[[ 17  21   4  12   8  42  26  18  -8 -20   7   5 -11  26 -23 -25]
 [-14 -16  -4  -7   0 -29 -36 -12   6  21 -22  -5   2 -31   8  12]
 [ -6  -9  -6  13  10  11 -45  -5   9   9 -34   8 -10 -27 -21 -12]]
:
[[ 17  21   4  12   8  42  26  18  -8 -20   7   5 -11  26 -23 -25]
 [ -6  -9  -6  13  10  11 -45  -5   9   9 -34   8 -10 -27 -21 -12]
 [-14 -16  -4  -7   0 -29 -36 -12   6  21 -22  -5   2 -31   8  12]]

[[  3   1   0  -3  -5]
 [-43  46 -10  25  36]]
:
[[-43  46 -10  25  36]
 [  3   1   0  -3  -5]]

[[  4   3  -9   5  43  -2 -10  13  20  -5   1  54 -10]
 [-16   0  37  -2 -48   0  32 -52   0 -13   8   8 -13]
 [  6 -18  -9   2  31   4  23 -16   6 -15   5 -40   7]
 [  4 -15   4  -9   4  -8 -27 -34 -42   5  11 -19 -24]]
:
[[  4   3  -9   5  43  -2 -10  13  20  -5   1  54 -10]
 [-16   0  37  -2 -48   0  32 -52   0 -13   8   8 -13]
 [  4 -15   4  -9   4  -8 -27 -34 -42   5  11 -19 -24]
 [  6 -18  -9   2  31   4  23 -16   6 -15   5 -40   7]]

[[-11 -32 -15   1  23 -20]
 [ 17 -34  -6   9  33 -18]
 [-10 -25 -20   3  17 -15]
 [ 14  18  10   8 -35   7]
 [ 19 -21  -9  10  18 -10]
 [  1 -46  -7   1  40 -28]
 [ 19 -29   2   8  24 -16]
 [ 13  20 -10  11 -33  12]
 [ 16  -4  12   6 -10  -5]
 [ 12 -35 -14   8  34 -18]]
:
[[ 13  20 -10  11 -33  12]
 [ 14  18  10   8 -35   7]
 [ 16  -4  12   6 -10  -5]
 [ 19 -21  -9  10  18 -10]
 [-10 -25 -20   3  17 -15]
 [ 19 -29   2   8  24 -16]
 [-11 -32 -15   1  23 -20]
 [ 17 -34  -6   9  33 -18]
 [ 12 -35 -14   8  34 -18]
 [  1 -46  -7   1  40 -28]]

[[ 36  -3 -49 -28  -7  -1 -17  -9  33]
 [  9  -5  -6  -1  10   8 -26  12  22]
 [-12  12  23  21  11   4 -17  31  -8]
 [ 12  40  -6  14   0  -6 -36  58  -4]
 [ 24 -24 -33 -26   2   8  -8 -28  38]]
:
[[ 12  40  -6  14   0  -6 -36  58  -4]
 [-12  12  23  21  11   4 -17  31  -8]
 [ 36  -3 -49 -28  -7  -1 -17  -9  33]
 [  9  -5  -6  -1  10   8 -26  12  22]
 [ 24 -24 -33 -26   2   8  -8 -28  38]]

[[ 14 -52 -24  -2 -25  13 -15  12]
 [ 17   8  32  -9  36 -40 -17   8]
 [ 34 -53  -8   0 -12  -4 -28  30]
 [ 49   9 -34  31 -15  19  33  14]
 [ 49  -1  21  11  22 -37  -7  26]
 [ 31  44 -23  29  -1  15  50   8]
 [-47 -37 -34 -44 -17  45 -38 -12]
 [ -3 -51  -7  -3 -19  -7  -7  -1]
 [ -6 -29 -24   0 -21  13   9 -14]
 [-26  22  25  14   8 -37  51 -10]
 [-19 -24  16  -1  -5 -25   7  14]]
:
[[ 31  44 -23  29  -1  15  50   8]
 [-26  22  25  14   8 -37  51 -10]
 [ 49   9 -34  31 -15  19  33  14]
 [ 17   8  32  -9  36 -40 -17   8]
 [ 49  -1  21  11  22 -37  -7  26]
 [-19 -24  16  -1  -5 -25   7  14]
 [ -6 -29 -24   0 -21  13   9 -14]
 [-47 -37 -34 -44 -17  45 -38 -12]
 [ -3 -51  -7  -3 -19  -7  -7  -1]
 [ 14 -52 -24  -2 -25  13 -15  12]
 [ 34 -53  -8   0 -12  -4 -28  30]]

[[  8  11   8   1  -1   1   3 -31  44  -2  -2  -4]
 [ 13  -5   4   0  -1   1   2 -23  42  -3  -1  -3]
 [  2  45  -6   0   0   1  -6  15   4  -3  -3  -7]
 [-11  34  -7   1   0   1  -6  -3   5   0  -2  -4]
 [ 11  37  -7  -1  -1  -1  -5 -10  29   0  -4  -3]
 [ 15  51  -4   0  -2   0  -4 -22   9   1  -2   4]]
:
[[ 15  51  -4   0  -2   0  -4 -22   9   1  -2   4]
 [  2  45  -6   0   0   1  -6  15   4  -3  -3  -7]
 [ 11  37  -7  -1  -1  -1  -5 -10  29   0  -4  -3]
 [-11  34  -7   1   0   1  -6  -3   5   0  -2  -4]
 [  8  11   8   1  -1   1   3 -31  44  -2  -2  -4]
 [ 13  -5   4   0  -1   1   2 -23  42  -3  -1  -3]]
